(in the rows, 128 means zero)
Known rows:
[114 158 145 120 121 132 145  92 137 132 122 125 121 119 114 137 118 149
 135 125 113 135 113 124 135 141 131] -> j941
[112 187 122 120 120 155 187  91 156 118 130 124 158 117 109 163 152 150
 122 139 124 135 152 159 171 128 132] -> j175
[110 159 138 143 120 172 143  92 130 124 121 129 110 118 169 190 140 167
 144 118 116 133 144 134 118 159 145] -> j488
[115 150 150 117 124 131 153  89 135 134 127 123 122 117 117 145 117 144
 148 125 114 135 111 126 135 148 127] -> j130
[115 108 145 120 157 122 131  95 130 132 128 132 146 116 111 131 129 142
 139 149 114 137 113 120 124 132 119] -> j847
[111 106 135 119 130 124 125 108 130 116 162 137 146 115 119 129 136 135
 141 132 116 135 114 119 122 126 116] -> j324
[113 160 142 142 122 155 147  90 128 125 139 123 110 118 171 190 133 165
 141 121 113 134 132 134 128 166 146] -> j325
[112 107 117 120 121 121 121  90 135 122 124 124 134 120 137 130 121 129
 138 119 115 138 117 121 133 148 114] -> j864
[113 105 126 115 134 122 122 103 132 114 150 130 146 117 118 129 139 137
 126 137 114 136 119 119 120 122 119] -> j430
[113 125 145 114 143 123 141  91 130 122 151 128 131 115 119 131 118 141
 127 126 114 134 112 121 135 131 128] -> j307
[112 108 127 118 134 122 121 109 127 127 154 139 136 119 107 130 123 123
 119 118 115 133 117 120 117 124 117] -> j476
[111 108 123 114 120 127 125 122 129 120 135 135 126 118 104 133 138 122
 154 118 128 136 123 119 118 128 122] -> j149
[109 177 130 155 117 175 145 130 126 133 120 126 128 143 148 131 112 137
  96 118 115 162 113 160 161 116 116] -> j569
[117 108 118 113 120 122 127 114 132 141 123 128 121 119 103 128 119 116
 142 117 169 139 128 119 126 129 157] -> j702
[112 107 127 141 143 121 121 121 127 146 180 122 132 124 107 136 124 116
 110 124 113 133 113 135 120 155 117] -> j806
[112 107 118 117 120 121 119  93 137 119 125 121 136 118 138 127 124 129
 135 116 114 140 119 122 135 145 115] -> j916
[112 182 128 124 125 178 191  91 143 124 125 121 148 118 101 176 140 135
 153 116 114 136 166 156 120 134 113] -> j942
[112 143 151 126 147 136 147  89 125 122 154 147 114 116 167 151 118 162
 122 118 114 134 121 119 119 132 148] -> j185

Facts:
j975 ζ:j678 ψ:musor γ:j775
j968 ζ:j995 ψ:tafol γ:j17
j35 ζ:j992 ψ:sudun γ:j584 θ:j891 j641 j942 j633
j648 ζ:j916 ψ:sudun γ:j858 θ:j810 j204 j202 j995
j168 ζ:j370 ψ:sudun γ:j20 θ:j941
j799 ζ:j864 ψ:musor γ:j351
j911 θ:j204 j844 j679
j42 ζ:j995 ψ:zikli γ:j336 θ:j975 j179 j784 j526
j33 ζ:j761 ψ:tafol γ:j811 θ:j891 j931 j829 j415 j199
j988 ζ:j995 ψ:tafol γ:j829
j552 ζ:j919 ψ:tafol γ:j56
j325 ζ:j370 ψ:sudun γ:j488
j509 ζ:j911 ψ:tafol γ:j847 θ:j444 j20 j995 j728
j418 ζ:j761 ψ:musor γ:j33
j532 ζ:j902 ψ:zikli γ:j646
j81 ζ:j911 ψ:tafol θ:j7 j491 j149 j581
j811 ζ:j761 ψ:tafol
j616 ζ:j911 ψ:tafol γ:j81
j301 ζ:j221 ψ:tafol γ:j796 θ:j799 j968 j175
j954 ζ:j911 ψ:dresken γ:j509
j782 ζ:j221 ψ:boklepon γ:j324 θ:j425 j968
j796 ζ:j221 ψ:boklepon γ:j782
j172 ζ:j370 ψ:dresken γ:j185
j589 ζ:j526 ψ:zikli γ:j969
j351 ζ:j864 ψ:musor γ:j149
j982 ζ:j995 ψ:tafol γ:j988
j858 ζ:j916 ψ:sudun γ:j784 θ:j221 j309 j179 j443
j559 ζ:j897 ψ:boklepon γ:j16
j756 ζ:j992 ψ:sudun γ:j679 θ:j806 j545
j972 ζ:j902 ψ:tafol θ:j147 j444 j175
j633 ζ:j370 ψ:boklepon γ:j172
j794 ζ:j761 ψ:tafol γ:j418
j240 ζ:j911 ψ:dresken γ:j309 θ:j185 j441 j933
j56 ζ:j919 ψ:tafol γ:j430 θ:j891 j429 j844 j48 j149 j72 j583 j930 j476
j443 ζ:j678 ψ:sudun γ:j113
j179 ζ:j370 ψ:boklepon γ:j168
j758 ζ:j916 ψ:dresken γ:j648
j905 ζ:j933 ψ:zikli γ:j396
j17 ζ:j995 ψ:tafol γ:j982
j239 ζ:j36 ψ:dresken γ:j572 θ:j680 j991 j987 j954 j761
j634 ζ:j992 ψ:dresken γ:j199
j97 ζ:j919 ψ:musor γ:j339 θ:j228 j987
j442 ζ:j36 ψ:boklepon γ:j239
j572 ζ:j36 ψ:tafol γ:j174
j202 ζ:j421 ψ:tafol γ:j31
j898 ζ:j678 ψ:tafol γ:j85
j324 ζ:j221 ψ:tafol γ:j415
j21 ζ:j911 ψ:dresken γ:j616
j425 ζ:j902 ψ:zikli γ:j658
j199 ζ:j992 ψ:dresken γ:j175
j844 ζ:j678 ψ:tafol γ:j641
j22 ζ:j526 ψ:boklepon γ:j589
j125 ζ:j499 ψ:dresken
j212 ζ:j7 ψ:sudun γ:j147
j72 ζ:j864 ψ:musor γ:j204
j624 ζ:j499 ψ:dresken γ:j345
j185 ζ:j370 ψ:tafol γ:j891
j36 θ:j147 j758 j611 j452 j29 j954
j13 ζ:j992 ψ:zikli γ:j756
j349 ζ:j526 ψ:tafol γ:j29
j201 ζ:j221 ψ:tafol
j420 ζ:j995 ψ:tafol γ:j849 θ:j224 j987 j201 j232
j847 ζ:j911 ψ:dresken γ:j444
j854 ζ:j897 ψ:dresken θ:j125 j995
j248 ζ:j7 ψ:sudun γ:j667
j345 ζ:j499 ψ:musor γ:j125 θ:j806 j770 j975 j581
j611 ζ:j421 ψ:tafol γ:j202
j784 ζ:j916 ψ:musor γ:j941
j130 ζ:j864 ψ:sudun γ:j228
j466 ζ:j299 ψ:tafol γ:j452
j186 ζ:j370 ψ:sudun γ:j332
j20 ζ:j370 ψ:tafol γ:j986
j48 ζ:j933 ψ:boklepon γ:j438
j604 ζ:j421 ψ:tafol θ:j442 j221 j991 j165
j175 ζ:j992 ψ:musor γ:j35
j396 ζ:j933 ψ:boklepon γ:j48
j931 ζ:j370 ψ:boklepon γ:j633
j224 ζ:j992 ψ:tafol γ:j959
j547 ζ:j678 ψ:tafol γ:j680
j987 ζ:j526 ψ:tafol γ:j349
j702 ζ:j499 ψ:tafol γ:j624
j658 ζ:j902 ψ:tafol γ:j429 θ:j104 j476
j942 ζ:j992 ψ:tafol
j476 ζ:j421 ψ:dresken γ:j604
j29 ζ:j526 ψ:zikli γ:j22
j725 ζ:j526 ψ:tafol
j569 ζ:j902 ψ:musor γ:j972 θ:j794 j581 j867 j864
j993 ζ:j221 ψ:boklepon γ:j612
j429 ζ:j902 ψ:boklepon γ:j532
j174 ζ:j36 ψ:boklepon γ:j882
j141 ζ:j36 ψ:tafol γ:j442
j891 ζ:j370 ψ:tafol γ:j325
j332 ζ:j370 ψ:tafol θ:j547 j429 j7 j444 j491 j849 j232
j936 ζ:j911 ψ:zikli γ:j954
j455 ζ:j221 ψ:boklepon γ:j301
j775 ζ:j678 ψ:tafol γ:j65 θ:j806 j810 j902 j728
j228 ζ:j864 ψ:tafol γ:j453
j867 ζ:j299 ψ:musor
j438 ζ:j933 ψ:tafol γ:j307 θ:j370 j141 j942
j581 ζ:j864 ψ:tafol γ:j770
j719 ζ:j911 ψ:dresken γ:j144
j444 ζ:j911 ψ:tafol γ:j240
j339 ζ:j919 ψ:tafol γ:j552
j628 ζ:j421 ψ:musor γ:j476
j104 ζ:j897 ψ:tafol γ:j38
j488 ζ:j370 ψ:dresken γ:j186
j545 ζ:j995 ψ:zikli γ:j362
j565 ζ:j916 ψ:sudun γ:j810
j453 ζ:j864 ψ:dresken θ:j810 j299 j325 j415 j903
j646 ζ:j902 ψ:sudun γ:j569
j165 ζ:j992 ψ:sudun γ:j224
j806 ζ:j897 ψ:zikli γ:j854
j491 ζ:j678 ψ:musor γ:j844
j144 ζ:j911 ψ:tafol γ:j936
j612 ζ:j221 ψ:tafol γ:j201 θ:j572 j13 j916 j589
j138 ζ:j902 ψ:musor γ:j728 θ:j186 j7 j678 j903
j903 ζ:j933 ψ:tafol γ:j991
j85 ζ:j678 ψ:tafol
j576 ζ:j526 ψ:boklepon γ:j987 θ:j172
j641 ζ:j678 ψ:musor γ:j898
j449 ζ:j864 ψ:boklepon γ:j581
j770 ζ:j864 ψ:dresken γ:j72
j991 ζ:j933 ψ:zikli γ:j905
j31 ζ:j421 ψ:sudun γ:j628
j336 ζ:j995 ψ:sudun γ:j968
j177 ζ:j221 ψ:tafol γ:j993
j307 ζ:j933 ψ:sudun
j680 ζ:j678 ψ:sudun γ:j491
j376 ζ:j7 ψ:zikli
j322 ζ:j916 ψ:tafol γ:j232
j430 ζ:j919 ψ:dresken
j232 ζ:j916 ψ:boklepon γ:j565
j277 ζ:j916 ψ:musor
j584 ζ:j992 ψ:tafol γ:j942
j427 ζ:j992 ψ:musor γ:j634 θ:j104 j992 j125 j784 j717 j415 j930
j728 ζ:j902 ψ:sudun γ:j425
j829 ζ:j995 ψ:tafol γ:j545
j16 ζ:j897 ψ:zikli γ:j104 θ:j810 j221 j29 j299 j175 j903 j376
j147 ζ:j7 ψ:tafol γ:j376
j915 ζ:j583 ψ:musor θ:j104 j545
j667 ζ:j7 ψ:tafol γ:j717
j204 ζ:j864 ψ:tafol γ:j130
j362 ζ:j995 ψ:zikli
j941 ζ:j916 ψ:zikli γ:j277
j717 ζ:j7 ψ:tafol γ:j212
j986 ζ:j370 ψ:musor γ:j931
j679 ζ:j992 ψ:sudun γ:j427
j969 ζ:j526 ψ:zikli γ:j725
j415 ζ:j221 ψ:boklepon γ:j177
j930 ζ:j678 ψ:musor γ:j975
j65 ζ:j678 ψ:musor γ:j547
j149 ζ:j864 ψ:tafol γ:j449
j810 ζ:j916 ψ:sudun γ:j758
j113 ζ:j678 ψ:boklepon γ:j930 θ:j719 j85 j322 j20 j449
j959 ζ:j992 ψ:musor γ:j13 θ:j85 j931 j679
j309 ζ:j911 ψ:dresken γ:j21
j441 ζ:j583 ψ:boklepon γ:j915
j882 ζ:j36 ψ:tafol
j452 ζ:j299 ψ:musor γ:j867
j38 ζ:j897 ψ:musor γ:j806
j849 ζ:j995 ψ:musor γ:j42

Rows:
No name comes twice in this set of rows, the named rows included.
[111 149 157 122 124 132 156  90 128 138 125 131 128 113 120 146 118 141
 149 124 114 136 114 123 128 141 122] | j829
[113 116 132 119 148 121 124  93 137 116 158 126 140 116 123 130 132 144
 121 141 115 138 113 119 144 130 132] | j376
[123 106 118 112 120 128 159 109 143 133 146 121 147 121 102 131 126 115
 117 117 172 145 164 119 135 118 149] | j165
[115 107 122 142 131 119 118 141 128 124 179 122 145 115 138 135 162 124
 131 166 167 145 113 129 174 167 126] | j810
[111 106 125 118 128 132 125 115 131 115 123 134 141 116 106 133 153 141
 157 150 119 138 114 120 120 128 121] | j954
[117 203 145 160 122 193 167 125 131 124 120 123 143 121 181 129 111 151
  96 126 120 169 115 159 196 117 114] | j972
[113 178 131 125 123 169 187  92 145 130 132 121 152 116 104 187 141 134
 148 117 114 133 161 158 124 141 114] | j584
[109 109 121 129 120 122 121 138 126 163 162 138 115 139 101 129 114 118
 125 119 113 135 119 119 120 145 115] | j104
[115 147 163 138 119 151 162  92 126 151 121 124 118 115 115 154 133 146
 185 139 113 135 112 129 125 171 116] | j616
[111 126 121 111 143 127 159  96 141 117 190 123 175 118 101 129 127 130
 106 120 112 136 134 129 132 120 118] | j679
[112 163 118 159 126 161 143 144 127 156 134 121 169 158 107 130 113 116
  99 119 116 156 109 196 153 115 118] | j427
[112 125 161 123 150 122 156  91 129 130 127 129 150 118 128 130 129 154
 152 160 124 139 112 118 155 137 126] | j444

Now the same nodes, written a new way:
Known rows:
[176 168  98 160 168 173 151 100 162 123 168 114 155 148 169 179 153  86
  80 138  87 125  76 135  94 119 164  97 139  86 166 176 124  91  90  96
 106 159 178 180  98 137] -> j453
[ 87 132 120  83 111 109  93 144 111 158 129 124 111 123 127  87 150 127
 162  89 132 110 116 105 176 121 129 140 165 152  99 106 153 144 152 161
 153  99  99  98 150 150] -> j322
[ 87 117 156 110 107 122 112 171 136 102 126 112 114  99 114  96 127 166
  97 130 134 102 143 129 163 125 106 113 135 159 120 101 138 122 151 138
 124 129 114 117 126 134] -> j867
[ 91 148  90 161 117 128 151  85 129 141 140 116 175 116 137 164 127  82
  86 146 165 157 157 191  89 148 159 107  94  98  95 156 151 104 120 140
 113  88 141 115 103 113] -> j21
[177  92 148 160  84 134 162 171 174  91 164 170 151  83 175 101 150  88
 111  87  70 127  74 104 124  93 145 175 145 102 173 179  95  93 144 135
 114 170 166 173 152 146] -> j56
[136 123 159 171 176 139  63 118  87 171 118 122  80 156 102 166 101 173
 114 168 153 100 150 147 193 176 125  94  99  93  68 135  80 177 102 104
 185 167 172 109 152 113] -> j29
[139 105 170 105  96 108 129 143 157  97 108 120 136 100 122  89 153 156
 116 131 124 137 143 128 104  88  84 125  82 128 145  99 137 124 132 111
 113 124 122 133 107 136] -> j38
[103 168 141 164 180 158  87 182  76 109 127 103  81 128 114 146  88 164
 125 160 144  83 125 153 182 181 167  89 156 103  75 110 102 158 150 139
 137 171 123 122 155 123] -> j810
[139 170 141 161 116 146 143 166 110 144 108  94  91 154 143 137 102 152
 120 121 106 109 144 117 138 144 148  97 155 114 121 139 130 115 153 146
 116 116  97 119 150 137] -> j526
[171  94 165 146 110 116 158 129 167 104 185 152 134  83 164  87 178  98
  93  98  67 106  80 117 169 100 110 160 118  93 158 177 116 112 139 101
  96 151 168 173 118 145] -> j345
[149 168 100 141  91 128 155 119 144 140 106 111 133 168 112 171 133 112
 128 118 149 146 158 111  89 107 119 125 100 115 155 120 145 114 129 104
 112 107 116 127 125 122] -> j988
[167 170  81 113 175 123 159  99 144  94 115  92 139  84 129 150 107  88
 125 178 168 163  89 169 100 163  87  89  98 178 121 166 134 124  84 121
 143  99 114 135  90  73] -> j898
[173 163  86  78 102 149 151 126 164 100 180 124 163 104 150 120 134  80
  80 162 143 173  91 126  96 138 144 161 179 108 160 164 151  98  78 165
 103 184 142 133 122 154] -> j35
[134 170 105 156 179 115 130  91 100  85 136 165 162 157 116 182  93  98
  90 160 165  86 112 149 106 165 145  86 123 169 155 152 138  92  77 168
 106 170 146 197  79  98] -> j186
[ 85 155  91 158 181 146 116  95  87 152 140 101 182 134 124 177 102 119
  81 149 167 128 166 192  92 160 170  98 103  98  79 140 146 126 134 114
 119  99 166 121 149 103] -> j309
[ 76  88 155 141 182 100  71 128  83  97 138 181 140 130 128 104  94 171
 158 108 138  86 135 141 190 154 131  99 161 179 134  99 131 118 129 155
 117 179 123 170 134 149] -> j20
[171 113 121 157 113 152 166 139 167 103 149 126 149 120 173 172 123  97
 119 103  68 125  86 106 106  97 174 175 106  84 163 175 100 124 112  87
  96 167 190 179 141 144] -> j648
[107  92 132 166 101 132 163 173 167 128 176 168 176  73 171 104 141  93
  81  93  88 140  90 190 100 106 181 160  99  87 132 168 132 106 163 141
 107  88 160 130 144 154] -> j911

Rows:
No name comes twice in this set of rows, the named rows included.
[ 90  88 119 167 101 124 140 120 130 141 129 121 163 107 139 150 128 103
  82 119 158 162 172 190  79 100 164 154  89  92  92 121 133 120 138 113
 116  92 155 117 143 136] | j847
[136 128 104 145 153 107 155  82 124 109 137 167 173 160 137 168 123  85
  95 149 161 122 165 161  95 140 111  88 113 180 156 170 148 102  73 171
  95 154 121 176  73 113] | j488
[165 142 114 108  92 109 158  86 157 144 108 162 154 152 125 163 183  78
 109 118 112 179 125 115  93  88 104 179  79  98 168 163 149  97  88  90
 117 106 141 153  75 135] | j612
[ 95  85 172  79 101  96 114  81 148 115 167 208 164 119 134  90 167  85
 168  94 105 122 135 113 137  91  82 172 120 166 163 128 136 112 118 147
 108 132 109 175  73 154] | j168
[ 97  65 173 106 111  90 103  88 159  89 134 181 147 130 104  93 135 141
 139 109 126 106 158 127 110  92  94 111  81 173 160  93 137 115 100 147
 111 166 152 184  86 147] | j986
[159 157  90 168 176 167 152 108 163  96 176 170 163  80 169 170 136  87
  77 105 133 144  70 191 101 129 165 105 105  86 165 174 162  96 116 147
 113 128 182 162 112 140] | j81
[181  92 112 163 152 130 157 122 174  84 132 132 122  74 186 147 113 111
 168 141  68 137  82 157 117  98 136 166  87 102 140 167  66 176  75  72
 114 116 181 176 145 142] | j775
[155 172  77 143 186 127 102  81  88 114 110  96 146 139 107 171 102 147
 177 184 172 158 150 160  98 154 124 107  87 137  64 130  92 185  75  68
 161  86 170 154 125  57] | j680
[169 150  97 157 181 137 157  86 160 148 148 149 134 149 137 182 148  77
  92 127 100 143  81 116  93 113 167 122  95  93 169 175 115 122  77  78
 105 164 180 169 109 140] | j972
[165 128  82  73 109 152 150 109 115 125 160  98 163 173 113 172 123  82
 145 178 161 170 164 135  93 149 143 181 177  90 148 140 136  96  79 126
 113 172 158 104 148 122] | j634
[179  81 174 141 117 105 153  83 153 157 174 171 153 145 143 143 186  80
 124 148  69 157 128 153 167  81  94 172  89  81 109 174  69 166  78  76
 126 150 182 147  95 141] | j239

